Here is a tiny trained network, its code and every weight. The questions are about switching its units off for an input and a class, where a switched-off unit gives its printed mean instead of its output.

import numpy as np


def w(rows, s, z=0):
    codes = np.array(rows[::2]) - 128.0
    scale = np.full(codes.shape[1], s)
    scale[-1] = z or s
    return codes * scale


def norm(h):
    return h / np.sqrt((h * h).mean(-1, keepdims=True) + 1e-5)


def f(y):
    return y / 2 * (1 + np.tanh(0.7978845608 * (y + 0.044715 * y**3)))


def log_softmax(a):
    a = a - a.max(-1, keepdims=True)
    return a - np.log(np.exp(a).sum(-1, keepdims=True))


def net(x, mask):
    res = np.array(x, float).reshape(1, 5) / 4 @ E
    u = 0
    for l in range(4):
        y = f(norm(res) @ A[l][:, :-1].T + A[l][:, -1])
        res = res + np.where(mask[u : u + 8], y, B[l][:, -1]) @ B[l][:, :-1]
        u += 8
    return log_softmax(norm(res)[-1] @ U[:, :-1].T + U[:, -1])


A, B = {}, {}
E = w([
[125,37,230,171,70,102,155],'x0',
[107,88,100,105,72,217,101],'x1',
[192,167,138,170,69,102,41],'x2',
[64,137,136,250,184,180,91],'x3',
[241,131,115,183,136,189,206],'x4',
],0.0025)
A[0] = w([
[150,71,61,130,27,205,43,10],'0.n1',
[221,114,123,151,122,197,134,88],'0.n2',
[137,192,88,71,208,150,94,102],'0.n3',
[125,113,122,106,92,220,133,17],'0.n4',
[185,173,146,173,182,1,123,3],'0.n5',
[71,113,94,109,67,106,60,97],'0.n6',
[123,85,188,132,112,114,113,51],'0.n7',
[187,98,108,56,125,68,139,69],'0.n8',
],0.0051,0.0021)
B[0] = w([
[112,189,224,78,189,173,168,201],'0.n1',
[137,144,127,149,145,2,134,214],'0.n2',
[165,34,120,140,108,142,89,247],'0.n3',
[174,173,177,137,188,105,169,116],'0.n4',
[102,159,217,61,182,210,142,216],'0.n5',
[135,143,138,132,167,24,110,220],'0.n6',
[191,87,95,119,159,113,55,130],'0.n7',
[94,147,118,130,37,190,124,212],'0.n8',
],0.0054,0.0014)
A[1] = w([
[55,58,101,96,127,155,140,111],'1.n1',
[139,222,4,100,158,132,106,40],'1.n2',
[114,185,153,110,202,140,153,70],'1.n3',
[169,88,95,188,120,182,178,172],'1.n4',
[149,136,113,46,138,90,171,88],'1.n5',
[99,188,62,71,203,118,120,7],'1.n6',
[191,103,151,62,118,45,137,128],'1.n7',
[80,123,155,67,192,165,198,115],'1.n8',
],0.0042,0.0021)
B[1] = w([
[163,179,124,124,217,92,176,205],'1.n1',
[184,2,189,140,147,193,85,145],'1.n2',
[134,103,144,169,89,190,82,163],'1.n3',
[73,156,125,84,145,52,120,212],'1.n4',
[99,141,122,128,128,163,98,180],'1.n5',
[161,97,165,126,120,139,96,127],'1.n6',
[62,111,113,141,98,180,126,241],'1.n7',
[137,167,193,99,154,156,91,249],'1.n8',
],0.0047,0.0013)
A[2] = w([
[234,133,121,198,114,177,242,88],'2.n1',
[125,189,133,125,134,66,166,143],'2.n2',
[160,166,48,109,140,179,84,133],'2.n3',
[199,166,104,152,106,131,185,8],'2.n4',
[64,114,132,234,159,156,106,62],'2.n5',
[199,210,155,179,41,99,4,168],'2.n6',
[90,50,217,147,76,89,177,153],'2.n7',
[67,96,177,115,97,222,112,60],'2.n8',
],0.0047,0.0014)
B[2] = w([
[104,170,83,64,183,71,2,205],'2.n1',
[118,97,97,122,164,160,127,167],'2.n2',
[137,86,175,152,114,116,133,154],'2.n3',
[75,141,124,92,129,103,94,122],'2.n4',
[147,172,95,108,64,154,120,176],'2.n5',
[84,83,110,109,196,148,236,249],'2.n6',
[187,107,100,117,160,191,66,217],'2.n7',
[167,182,108,118,154,87,59,159],'2.n8',
],0.0058,0.0021)
A[3] = w([
[210,18,120,168,122,135,97,23],'3.n1',
[99,106,76,111,180,148,235,146],'3.n2',
[174,181,221,125,139,130,102,104],'3.n3',
[53,94,114,118,124,12,79,7],'3.n4',
[124,115,126,174,183,157,115,177],'3.n5',
[101,133,147,181,151,122,106,124],'3.n6',
[134,155,118,89,2,125,185,117],'3.n7',
[89,179,91,239,90,157,156,11],'3.n8',
],0.0061,0.0016)
B[3] = w([
[194,3,62,160,137,169,83,165],'3.n1',
[65,81,184,252,116,96,160,251],'3.n2',
[57,146,213,35,116,152,76,186],'3.n3',
[214,232,67,190,218,84,151,221],'3.n4',
[143,108,145,67,69,133,141,225],'3.n5',
[171,137,80,24,75,155,152,161],'3.n6',
[62,166,54,166,95,196,104,162],'3.n7',
[51,146,26,51,30,153,96,125],'3.n8',
],0.0046,0.0025)
U = w([
[113,187,223,32,165,178,92,156],'0',
[171,208,24,143,204,18,111,175],'1',
[215,1,82,138,122,169,86,155],'2',
[58,186,13,117,2,177,146,154],'3',
[76,112,195,166,157,123,212,186],'4',
[160,150,141,178,85,92,161,78],'5',
[195,172,133,174,50,82,164,2],'6',
[190,167,134,182,50,83,146,30],'7',
],0.0099,0.0065)

Each question gives the input, the list of numbers given to net, and the class t.
The units are the neurons (one row each of A and B). Each row of codes is followed by its name. A weight is (code - 128) times the scale printed after its matrix; where a second scale follows, it is the last column's (A, B and U).
mask holds one flag per neuron, layer by layer. A switched-off neuron (its flag False) gives its mean, the last column of its row in B, instead of its output. The means were averaged over made-up inputs and are rounded, as every weight is.
A unit's drop is (log p(t) with every unit on - log p(t) with that unit switched off) / (log p(t) with every unit on - log p(t) with every unit switched off).
The circuit of an input: a set's keep is (log p(t) with only the set's units on - log p(t) with every unit switched off) / (log p(t) with every unit on - log p(t) with every unit switched off). Starting from the 12 units with the biggest drops (on a tie, the unit counted first), units are removed one at a time, each time the one whose removal leaves the highest keep (on an exact tie, the one counted first), for as long as the keep stays at least 0.8.
units of the circuit, in order: the units of the circuit, biggest drop first
unit that matters most: the unit with the biggest drop
k most important neurons: the k neurons with the biggest drops, biggest first
k most important neurons of layer l: the k neurons of layer l with the biggest drops, biggest first
input [-2,-3,-1,7,5], class 3: unit that matters most : 3.n8
input [2,-2,-7,-8,7], class 3: units of the circuit, in order : (0.n8, 3.n7)
input [4,-8,-8,-5,-3], class 0: units of the circuit, in order : (1.n8, 2.n7)
input [8,-7,7,4,-2], class 2: 3 most important neurons : (2.n7, 0.n1, 3.n1)
input [-2,4,-4,6,7], class 1: units of the circuit, in order : (2.n1, 0.n2)
input [7,-2,-8,-8,-2], class 3: units of the circuit, in order : (0.n8, 3.n7, 2.n6)
input [4,-7,7,7,1], class 0: 2 most important neurons : (0.n5, 0.n8)
input [-3,4,-4,-6,1], class 3: units of the circuit, in order : (3.n7, 0.n8)
input [-2,6,7,-5,-3], class 4: units of the circuit, in order : (2.n6, 3.n2)
input [6,4,-4,-6,-4], class 2: 2 most important neurons : (2.n7, 0.n5)
input [-7,6,6,-6,8], class 1: 3 most important neurons of layer 3 : (3.n3, 3.n5, 3.n6)
input [-2,-5,7,5,-3], class 4: 4 most important neurons : (2.n6, 0.n1, 1.n7, 3.n2)
input [-8,-7,-7,-2,5], class 2: 2 most important neurons : (0.n3, 1.n2)
input [-3,-7,5,-5,-6], class 0: units of the circuit, in order : (0.n5)
input [7,5,-5,-3,7], class 1: 2 most important neurons of layer 2 : (2.n1, 2.n4)
input [-7,-4,-5,2,4], class 2: units of the circuit, in order : (1.n2, 0.n3)
input [-4,-8,-5,6,0], class 0: 2 most important neurons : (0.n5, 2.n6)
input [-8,6,-5,-4,-7], class 2: 3 most important neurons : (1.n2, 0.n3, 0.n5)
input [1,-8,5,-7,7], class 0: 2 most important neurons of layer 0 : (0.n5, 0.n6)
input [2,2,5,8,5], class 3: 2 most important neurons : (3.n8, 2.n5)
input [-1,3,-8,-7,-4], class 4: units of the circuit, in order : (3.n2)
input [7,-5,8,-5,1], class 4: 3 most important neurons : (2.n6, 0.n3, 1.n2)
input [-6,-1,-2,-7,5], class 3: 2 most important neurons : (0.n8, 3.n7)
input [2,-6,3,-8,-1], class 3: 2 most important neurons of layer 0 : (0.n8, 0.n1)
input [-1,5,7,-1,-1], class 4: 3 most important neurons : (2.n6, 0.n5, 0.n6)
input [4,0,5,3,2], class 4: 2 most important neurons : (2.n6, 0.n3)
